Below are the code and all the weights of a small trained network. Each question names an input and a target symbol and asks about switching units off, where a switched-off unit gives its printed mean instead of its output.

import numpy as np


def w(rows, s, z=0):
    codes = np.array(rows[::2]) - 128.0
    scale = np.full(codes.shape[1], s)
    scale[-1] = z or s
    return codes * scale


def f(y):
    return np.maximum(y, 0)


def softmax(a):
    e = np.exp(a - a.max(-1, keepdims=True))
    return e / e.sum(-1, keepdims=True)


def log_softmax(a):
    a = a - a.max(-1, keepdims=True)
    return a - np.log(np.exp(a).sum(-1, keepdims=True))


def net(x, mask):
    ids = ['αβεζηθμξπτφω'.index(c) for c in x.split()]
    T = len(ids)
    res = E[ids] + P[:T]
    u = 0
    for l in range(2):
        r = res
        for j in range(2):
            rows = slice(4 * j, 4 * j + 4)
            q, k, v = (r @ M[l][rows].T for M in (Q, K, V))
            z = softmax(np.where(np.tri(T) > 0, q @ k.T / 4**0.5, -1e9)) @ v
            o = O[l][rows]
            res = res + np.where(mask[u + j], z, o[:, -1]) @ o[:, :-1]
        u += 2
        y = f(res @ A[l][:, :-1].T + A[l][:, -1])
        res = res + np.where(mask[u : u + 8], y, B[l][:, -1]) @ B[l][:, :-1]
        u += 8
    return log_softmax(res[-1] @ U[:, :-1].T + U[:, -1])


Q, K, V, O, A, B = {}, {}, {}, {}, {}, {}
E = w([
[181,63,111],'α',
[179,135,130],'β',
[159,20,109],'ε',
[117,84,100],'ζ',
[109,146,63],'η',
[200,10,204],'θ',
[76,155,181],'μ',
[42,9,142],'ξ',
[123,88,133],'π',
[132,33,167],'τ',
[180,149,76],'φ',
[133,136,201],'ω',
],0.015)
P = w([
[215,160,105],'0',
[47,83,238],'1',
[2,97,181],'2',
[104,66,194],'3',
[63,131,188],'4',
[154,99,251],'5',
[100,145,183],'6',
[157,114,231],'7',
[135,226,200],'8',
],0.0072)
Q[0] = w([
[157,72,118],'0.h1',
[103,167,184],'0.h1',
[126,250,114],'0.h1',
[74,101,190],'0.h1',
[127,204,88],'0.h2',
[77,86,155],'0.h2',
[101,131,135],'0.h2',
[200,119,157],'0.h2',
],0.012)
K[0] = w([
[128,90,117],'0.h1',
[101,171,2],'0.h1',
[127,148,165],'0.h1',
[174,144,115],'0.h1',
[99,128,120],'0.h2',
[116,89,124],'0.h2',
[129,170,118],'0.h2',
[123,159,201],'0.h2',
],0.012)
V[0] = w([
[187,179,145],'0.h1',
[223,183,102],'0.h1',
[108,151,49],'0.h1',
[72,255,99],'0.h1',
[210,106,171],'0.h2',
[99,89,102],'0.h2',
[215,174,131],'0.h2',
[75,156,87],'0.h2',
],0.013)
O[0] = w([
[85,2,98,100],'0.h1',
[177,78,26,91],'0.h1',
[197,114,128,86],'0.h1',
[169,65,151,11],'0.h1',
[84,148,46,181],'0.h2',
[224,210,182,149],'0.h2',
[47,48,73,91],'0.h2',
[234,73,182,73],'0.h2',
],0.008,0.011)
A[0] = w([
[108,89,2,140],'0.n1',
[92,129,119,208],'0.n2',
[47,176,97,209],'0.n3',
[167,130,154,39],'0.n4',
[218,141,135,81],'0.n5',
[147,232,176,203],'0.n6',
[45,111,143,173],'0.n7',
[129,146,98,253],'0.n8',
],0.0099,0.0048)
B[0] = w([
[14,70,120,166],'0.n1',
[139,91,159,179],'0.n2',
[107,126,169,252],'0.n3',
[44,113,53,131],'0.n4',
[115,109,187,136],'0.n5',
[115,44,140,251],'0.n6',
[156,154,154,196],'0.n7',
[173,34,253,176],'0.n8',
],0.0067,0.015)
Q[1] = w([
[161,214,153],'1.h1',
[133,86,107],'1.h1',
[101,58,174],'1.h1',
[101,112,7],'1.h1',
[249,66,74],'1.h2',
[173,223,76],'1.h2',
[133,225,57],'1.h2',
[144,223,55],'1.h2',
],0.011)
K[1] = w([
[118,218,118],'1.h1',
[89,101,112],'1.h1',
[147,69,123],'1.h1',
[150,138,219],'1.h1',
[95,152,118],'1.h2',
[139,198,190],'1.h2',
[188,249,133],'1.h2',
[127,209,127],'1.h2',
],0.015)
V[1] = w([
[202,185,69],'1.h1',
[96,210,116],'1.h1',
[57,59,11],'1.h1',
[153,93,195],'1.h1',
[218,80,89],'1.h2',
[70,161,100],'1.h2',
[78,112,218],'1.h2',
[61,133,184],'1.h2',
],0.011)
O[1] = w([
[200,208,84,18],'1.h1',
[180,239,112,92],'1.h1',
[96,70,1,251],'1.h1',
[100,142,186,131],'1.h1',
[188,107,134,86],'1.h2',
[105,143,103,156],'1.h2',
[36,159,169,183],'1.h2',
[90,177,99,183],'1.h2',
],0.0083,0.034)
A[1] = w([
[164,141,127,202],'1.n1',
[100,102,177,62],'1.n2',
[58,83,102,137],'1.n3',
[120,122,214,255],'1.n4',
[168,100,98,121],'1.n5',
[122,130,102,174],'1.n6',
[135,143,156,21],'1.n7',
[122,249,181,4],'1.n8',
],0.013,0.0047)
B[1] = w([
[97,109,208,128],'1.n1',
[80,96,81,171],'1.n2',
[248,187,174,254],'1.n3',
[166,254,67,156],'1.n4',
[188,246,202,137],'1.n5',
[155,107,148,145],'1.n6',
[128,87,182,132],'1.n7',
[147,35,128,145],'1.n8',
],0.006,0.084)
U = w([
[208,178,100,1],'α',
[217,216,171,113],'β',
[98,90,64,84],'ε',
[123,88,70,77],'ζ',
[131,115,148,186],'η',
[46,136,2,83],'θ',
[101,93,142,54],'μ',
[59,45,157,146],'ξ',
[214,201,231,89],'π',
[143,120,160,199],'τ',
[155,187,132,225],'φ',
[145,40,248,115],'ω',
],0.0085,0.0062)

Each question gives the input, a string of symbols that net reads in full, and the target symbol t.
The units are the heads (4 rows each of Q, K, V and O) and the neurons (one row each of A and B). Each row of codes is followed by its name. A weight is (code - 128) times the scale printed after its matrix; where a second scale follows, it is the last column's (O, A, B and U).
mask holds one flag per unit, layer by layer, with each layer's heads first. A switched-off unit (its flag False) gives its mean, the last column of its rows in O or B, instead of its output. The means were averaged over made-up inputs and are rounded, as every weight is.
A unit's drop is (log p(t) with every unit on - log p(t) with that unit switched off) / (log p(t) with every unit on - log p(t) with every unit switched off).
The circuit of an input: a set's keep is (log p(t) with only the set's units on - log p(t) with every unit switched off) / (log p(t) with every unit on - log p(t) with every unit switched off). Starting from the 12 units with the biggest drops (on a tie, the unit counted first), units are removed one at a time, each time the one whose removal leaves the highest keep (on an exact tie, the one counted first), for as long as the keep stays at least 0.8.
circuit, biggest first: the units of the circuit, biggest drop first
k most important neurons: the k neurons with the biggest drops, biggest first
top k neurons in layer l: the k neurons of layer l with the biggest drops, biggest first
heads that matter: for each layer, one digit per head in row order, 1 if its drop is at least 0.15 and else 0, layers parted by /
input ξ π ω, target π: circuit, biggest first : 1.h1
input η τ η η ζ α η, target ω: circuit, biggest first : 0.h1, 1.h2, 0.h2
input θ ω ω τ β τ, target θ: 2 most important neurons : 0.n1, 0.n6
input τ ω ε ε, target φ: 2 most important neurons : 1.n3, 1.n4
input η ζ φ η ξ θ ω μ, target ω: heads that matter : 11 / 01
input ω θ η η φ μ, target ξ: 3 most important neurons : 1.n4, 0.n1, 1.n5
input θ μ β τ η ω φ φ π, target θ: circuit, biggest first : 0.h2, 0.h1, 1.h1
input θ η φ ξ ω, target θ: heads that matter : 11 / 01
input η ξ α, target ω: heads that matter : 11 / 01
input η θ β η η π, target ω: circuit, biggest first : 0.h1, 1.h2
input η ξ η θ η ω, target ω: circuit, biggest first : 0.h1, 1.h2
input η η η θ ω β θ η φ, target ω: top 2 neurons in layer 1 : 1.n3, 1.n4
input η α ω π μ, target ω: 2 most important neurons : 1.n3, 1.n4
input β β τ ξ ξ, target ζ: circuit, biggest first : 0.h1, 1.n3, 1.h1, 0.h2
input ω θ ξ ξ θ θ, target ξ: 4 most important neurons : 0.n1, 1.n2, 1.n5, 1.n4
input β π η φ τ, target ζ: 4 most important neurons : 1.n3, 0.n1, 1.n4, 0.n8
input θ ξ τ η ξ φ, target θ: circuit, biggest first : 0.h2, 0.h1, 0.n1, 1.h1
input τ ω π η α θ τ, target φ: heads that matter : 01 / 10
input ω μ μ φ, target ξ: heads that matter : 11 / 00
input ω π ξ θ τ η η π, target ξ: circuit, biggest first : 0.h2, 0.h1, 0.n1, 1.h1
input τ η θ α, target φ: circuit, biggest first : 1.n3, 1.h1, 0.h2, 0.h1
input ξ θ ξ θ θ, target π: heads that matter : 10 / 10
input β η η, target ζ: 2 most important neurons : 0.n1, 1.n3
input τ φ α η τ, target φ: heads that matter : 00 / 10
input β η π ω τ β φ, target ζ: 4 most important neurons : 1.n3, 0.n1, 1.n4, 0.n8
input ω η ω, target ξ: 4 most important neurons : 1.n4, 0.n1, 1.n5, 1.n2
